Below is a small trained network, with its code and all its weights. Each question gives an input and a class and asks what happens when units are switched off, that is, made to give their printed mean instead of their output.

import numpy as np


def w(rows, s, z=0):
    codes = np.array(rows[::2]) - 128.0
    scale = np.full(codes.shape[1], s)
    scale[-1] = z or s
    return codes * scale


def f(y):
    return y / 2 * (1 + np.tanh(0.7978845608 * (y + 0.044715 * y**3)))


def log_softmax(a):
    a = a - a.max(-1, keepdims=True)
    return a - np.log(np.exp(a).sum(-1, keepdims=True))


def net(x, mask):
    res = np.array(x, float).reshape(1, 7) / 4 @ E
    y = f(res @ A[0][:, :-1].T + A[0][:, -1])
    res = res + np.where(mask, y, B[0][:, -1]) @ B[0][:, :-1]
    return log_softmax(res[-1] @ U[:, :-1].T + U[:, -1])


A, B = {}, {}
E = w([
[139,147,116,106,124,148,138],'x0',
[240,109,89,163,218,152,65],'x1',
[140,163,129,247,74,173,172],'x2',
[128,122,143,138,135,115,129],'x3',
[84,196,61,152,215,84,169],'x4',
[133,137,117,116,124,139,133],'x5',
[150,153,141,105,137,138,150],'x6',
],0.012)
A[0] = w([
[138,136,146,149,138,85,105,79],'n1',
[75,157,195,108,65,108,173,114],'n2',
[114,189,154,204,71,142,155,146],'n3',
[7,153,141,98,117,121,184,123],'n4',
[105,181,2,142,189,64,199,4],'n5',
[126,94,137,9,150,131,123,105],'n6',
[158,87,163,125,42,156,97,4],'n7',
[43,142,148,89,82,93,164,116],'n8',
[125,157,148,127,131,125,104,92],'n9',
[148,153,108,210,80,167,206,78],'n10',
[87,94,125,9,178,60,94,99],'n11',
[117,139,110,45,128,70,60,100],'n12',
[127,112,94,120,115,150,141,103],'n13',
[177,142,115,239,125,174,142,122],'n14',
[150,172,155,224,74,170,162,65],'n15',
[128,120,139,39,154,47,108,68],'n16',
[239,88,54,189,240,158,98,126],'n17',
[160,161,116,232,56,169,200,84],'n18',
[47,209,54,154,216,58,172,49],'n19',
[105,77,131,11,176,69,104,114],'n20',
[145,148,144,91,124,111,149,122],'n21',
[28,118,187,92,123,126,152,126],'n22',
[31,141,165,101,68,85,203,147],'n23',
[157,119,100,137,125,117,116,47],'n24',
[130,121,95,151,132,125,66,41],'n25',
[11,140,170,86,52,88,209,127],'n26',
[75,202,57,128,183,51,149,41],'n27',
[159,86,181,113,58,158,91,5],'n28',
[47,187,72,167,186,104,100,31],'n29',
[65,148,122,127,83,115,114,99],'n30',
[148,72,191,67,81,158,71,93],'n31',
[230,134,123,153,229,141,11,146],'n32',
[163,72,192,106,41,187,93,23],'n33',
[90,145,82,185,165,118,179,19],'n34',
[49,139,147,104,95,111,178,105],'n35',
],0.0086,0.0029)
B[0] = w([
[133,145,144,121,155,79,87,128],'n1',
[138,119,127,75,131,161,62,195],'n2',
[72,59,65,184,206,126,121,192],'n3',
[147,129,140,60,127,147,42,195],'n4',
[169,157,176,140,50,97,152,206],'n5',
[75,79,88,166,145,114,160,185],'n6',
[192,174,172,168,89,89,174,185],'n7',
[146,126,116,82,150,190,81,192],'n8',
[119,99,136,147,104,148,125,125],'n9',
[80,46,70,174,207,102,176,196],'n10',
[47,31,44,211,212,91,202,209],'n11',
[54,85,73,171,175,91,162,177],'n12',
[138,144,117,134,131,105,118,128],'n13',
[56,88,78,152,163,153,119,203],'n14',
[69,69,81,150,174,105,165,200],'n15',
[105,55,69,188,162,95,152,180],'n16',
[163,154,111,2,124,230,24,251],'n17',
[48,64,23,187,166,84,170,215],'n18',
[221,207,217,152,25,72,197,218],'n19',
[55,108,49,206,186,109,175,206],'n20',
[133,131,96,117,127,145,149,136],'n21',
[118,153,134,77,143,199,80,185],'n22',
[159,172,107,64,172,193,68,215],'n23',
[144,111,127,110,143,126,112,131],'n24',
[115,110,145,114,126,136,110,139],'n25',
[123,139,153,79,149,179,48,232],'n26',
[199,161,193,152,23,64,190,195],'n27',
[174,196,215,147,55,84,179,185],'n28',
[165,163,166,113,88,97,163,179],'n29',
[137,127,116,87,141,160,115,157],'n30',
[172,138,195,143,63,61,201,199],'n31',
[123,158,123,44,141,183,22,241],'n32',
[209,228,217,184,33,49,172,209],'n33',
[132,146,145,136,107,76,150,166],'n34',
[142,158,120,108,141,178,78,182],'n35',
],0.0073,0.014)
U = w([
[150,124,93,15,160,232,2,180],'0',
[26,49,2,185,209,78,224,194],'1',
[229,156,215,138,25,42,235,8],'2',
],0.0091,0.0015)

Each question gives the input, the list of numbers given to net, and the class t.
The units are the neurons (one row each of A and B). Each row of codes is followed by its name. A weight is (code - 128) times the scale printed after its matrix; where a second scale follows, it is the last column's (A, B and U).
mask holds one flag per neuron, in row order. A switched-off neuron (its flag False) gives its mean, the last column of its row in B, instead of its output. The means were averaged over made-up inputs and are rounded, as every weight is.
A unit's drop is (log p(t) with every unit on - log p(t) with that unit switched off) / (log p(t) with every unit on - log p(t) with every unit switched off).
unit that matters most: the unit with the biggest drop
top k neurons: the k neurons with the biggest drops, biggest first
drop when u is switched off: that unit's drop, to one decimal
input [-7,5,-6,-3,2,4,3], class 1: unit that matters most	n11
input [-7,0,2,-5,-1,0,3], class 1: top 3 neurons	n17, n19, n32
input [-1,-3,-4,-5,5,-6,-3], class 2: top 2 neurons	n19, n27
input [-7,5,-4,0,5,-4,-2], class 0: top 2 neurons	n17, n32
input [1,-6,5,2,7,-3,-8], class 2: top 4 neurons	n19, n27, n17, n5
input [-3,5,2,7,5,1,2], class 0: top 3 neurons	n17, n32, n33
input [-8,6,-2,2,6,-1,1], class 0: top 4 neurons	n17, n32, n33, n31
input [0,-5,-6,-3,-7,-2,0], class 2: top 3 neurons	n33, n31, n28
input [-6,-8,3,-3,-7,8,-7], class 0: top 2 neurons	n26, n23
input [1,-4,1,7,-4,-5,-4], class 0: top 4 neurons	n19, n27, n26, n23
input [-6,6,-2,3,6,-8,7], class 0: top 3 neurons	n17, n32, n33
input [-2,-5,4,-6,5,-3,1], class 0: drop when n26 is switched off	0.2
input [3,0,7,-5,-6,-7,-3], class 1: drop when n18 is switched off	0.1
input [-2,-3,-4,-7,-3,-1,4], class 1: drop when n17 is switched off	0.5
